Below are the code and all the weights of a small trained network. Each question names an input and a class and asks about switching units off, where a switched-off unit gives its printed mean instead of its output.

import numpy as np


def w(rows, s, z=0):
    codes = np.array(rows[::2]) - 128.0
    scale = np.full(codes.shape[1], s)
    scale[-1] = z or s
    return codes * scale


def norm(h):
    return h / np.sqrt((h * h).mean(-1, keepdims=True) + 1e-5)


def f(y):
    return np.maximum(y, 0)


def log_softmax(a):
    a = a - a.max(-1, keepdims=True)
    return a - np.log(np.exp(a).sum(-1, keepdims=True))


def net(x, mask):
    res = np.array(x, float).reshape(1, 7) / 4 @ E
    u = 0
    for l in range(4):
        y = f(norm(res) @ A[l][:, :-1].T + A[l][:, -1])
        res = res + np.where(mask[u : u + 5], y, B[l][:, -1]) @ B[l][:, :-1]
        u += 5
    return log_softmax(norm(res)[-1] @ U[:, :-1].T + U[:, -1])


A, B = {}, {}
E = w([
[86,142,52,103,89,195,153],'x0',
[126,122,114,127,126,117,123],'x1',
[217,143,83,66,144,99,190],'x2',
[126,129,130,121,128,125,125],'x3',
[139,129,135,139,132,147,137],'x4',
[118,158,102,123,247,169,131],'x5',
[50,192,121,203,143,75,247],'x6',
],0.011)
A[0] = w([
[107,168,108,125,252,127,121,3],'0.n0',
[117,139,131,58,111,158,179,130],'0.n1',
[170,167,164,113,158,75,154,213],'0.n2',
[160,116,191,137,157,92,112,55],'0.n3',
[121,130,154,127,68,97,172,67],'0.n4',
],0.015,0.0039)
B[0] = w([
[172,122,233,62,84,156,195,254],'0.n0',
[124,51,43,220,164,94,88,188],'0.n1',
[120,125,118,177,210,17,104,243],'0.n2',
[67,61,128,102,185,93,91,207],'0.n3',
[156,137,161,6,35,141,152,203],'0.n4',
],0.012,0.0069)
A[1] = w([
[99,254,182,172,71,92,227,42],'1.n0',
[52,95,77,152,121,179,197,122],'1.n1',
[104,241,99,201,130,79,240,3],'1.n2',
[182,99,188,28,69,117,100,178],'1.n3',
[114,241,59,78,220,188,189,144],'1.n4',
],0.0094,0.0036)
B[1] = w([
[142,142,188,79,146,177,29,218],'1.n0',
[55,46,127,115,140,51,76,191],'1.n1',
[145,255,25,39,104,137,39,194],'1.n2',
[143,176,177,82,122,83,189,255],'1.n3',
[127,57,227,48,110,77,185,175],'1.n4',
],0.0099,0.0071)
A[2] = w([
[3,152,179,154,119,135,124,134],'2.n0',
[210,66,161,131,141,154,85,126],'2.n1',
[182,66,180,99,167,76,130,66],'2.n2',
[25,106,195,81,102,152,184,149],'2.n3',
[154,177,93,192,104,223,157,2],'2.n4',
],0.011,0.009)
B[2] = w([
[188,64,120,193,214,146,1,204],'2.n0',
[115,203,162,142,208,126,159,186],'2.n1',
[78,122,118,140,124,66,105,219],'2.n2',
[241,22,104,154,165,137,126,254],'2.n3',
[219,195,215,133,179,123,65,128],'2.n4',
],0.0094,0.0093)
A[3] = w([
[231,158,119,79,191,74,69,131],'3.n0',
[201,114,106,181,118,162,164,1],'3.n1',
[164,225,150,79,155,107,11,204],'3.n2',
[133,83,35,82,112,175,112,118],'3.n3',
[135,149,48,161,165,56,199,73],'3.n4',
],0.012,0.0075)
B[3] = w([
[96,166,63,126,60,251,152,253],'3.n0',
[88,173,117,81,90,127,123,128],'3.n1',
[102,173,105,157,81,211,146,241],'3.n2',
[27,154,186,90,187,19,137,159],'3.n3',
[188,139,2,239,103,155,87,148],'3.n4',
],0.0093,0.015)
U = w([
[85,221,130,84,56,200,87,4],'0',
[196,107,248,39,56,84,193,180],'1',
[65,79,140,123,163,26,83,121],'2',
[179,120,78,187,103,154,76,156],'3',
],0.014,0.0035)

Each question gives the input, the list of numbers given to net, and the class t.
The units are the neurons (one row each of A and B). Each row of codes is followed by its name. A weight is (code - 128) times the scale printed after its matrix; where a second scale follows, it is the last column's (A, B and U).
mask holds one flag per neuron, layer by layer. A switched-off neuron (its flag False) gives its mean, the last column of its row in B, instead of its output. The means were averaged over made-up inputs and are rounded, as every weight is.
A unit's drop is (log p(t) with every unit on - log p(t) with that unit switched off) / (log p(t) with every unit on - log p(t) with every unit switched off).
The circuit of an input: a set's keep is (log p(t) with only the set's units on - log p(t) with every unit switched off) / (log p(t) with every unit on - log p(t) with every unit switched off). Starting from the 12 units with the biggest drops (on a tie, the unit counted first), units are removed one at a time, each time the one whose removal leaves the highest keep (on an exact tie, the one counted first), for as long as the keep stays at least 0.8.
units of the circuit, in order: the units of the circuit, biggest drop first
k most important neurons: the k neurons with the biggest drops, biggest first
top k neurons in layer l: the k neurons of layer l with the biggest drops, biggest first
input [5,6,4,-3,-5,5,-3], class 1: units of the circuit, in order -> [1.n4]
input [6,-3,-4,-8,-4,8,7], class 1: 3 most important neurons -> [1.n4, 0.n0, 0.n2]
input [-1,-1,7,-1,5,-4,6], class 3: 2 most important neurons -> [0.n2, 0.n1]
input [-1,2,-6,6,-5,-8,6], class 1: top 2 neurons in layer 2 -> [2.n3, 2.n1]
input [5,7,-7,5,0,8,1], class 1: units of the circuit, in order -> [0.n0, 1.n4]
input [-4,-2,-8,-4,-3,6,2], class 3: 2 most important neurons -> [2.n0, 0.n4]
input [-8,2,-1,3,1,4,-6], class 2: 3 most important neurons -> [0.n3, 1.n2, 2.n2]
input [-6,-8,8,-3,1,4,-4], class 3: units of the circuit, in order -> [0.n2, 3.n0]
input [-1,1,-4,7,4,-5,-3], class 1: 2 most important neurons -> [1.n3, 0.n2]
input [8,4,6,4,8,0,0], class 2: units of the circuit, in order -> [3.n3, 0.n1]
input [3,7,-6,6,-8,-6,-3], class 1: 3 most important neurons -> [0.n2, 1.n2, 1.n3]
input [3,-5,-8,1,2,-7,-4], class 3: units of the circuit, in order -> [2.n0, 2.n3]
input [-5,-5,-6,6,-4,-2,3], class 3: top 4 neurons in layer 0 -> [0.n0, 0.n1, 0.n2, 0.n4]
input [1,-2,-7,4,2,-2,5], class 3: units of the circuit, in order -> [2.n3]
input [-7,-4,2,0,-3,4,-1], class 2: 2 most important neurons -> [0.n2, 0.n3]
input [0,2,1,3,4,-2,-4], class 0: 2 most important neurons -> [0.n0, 0.n4]
input [6,-3,-2,-7,-8,-5,0], class 2: 3 most important neurons -> [0.n0, 0.n1, 3.n3]
input [-7,-1,-1,3,6,-3,5], class 2: top 3 neurons in layer 0 -> [0.n3, 0.n2, 0.n0]
input [8,-2,6,-3,1,3,3], class 2: 2 most important neurons -> [0.n1, 3.n3]
input [-6,4,3,-6,7,1,-6], class 0: units of the circuit, in order -> [3.n0]
input [-1,-3,-6,-1,1,-8,-3], class 1: top 3 neurons in layer 1 -> [1.n3, 1.n2, 1.n0]
input [-5,7,3,-6,8,2,-7], class 0: units of the circuit, in order -> [2.n3, 3.n0]
input [-5,-2,-4,-6,2,5,1], class 1: 2 most important neurons -> [0.n0, 0.n1]
input [8,-5,6,0,2,-3,5], class 2: top 2 neurons in layer 3 -> [3.n3, 3.n0]
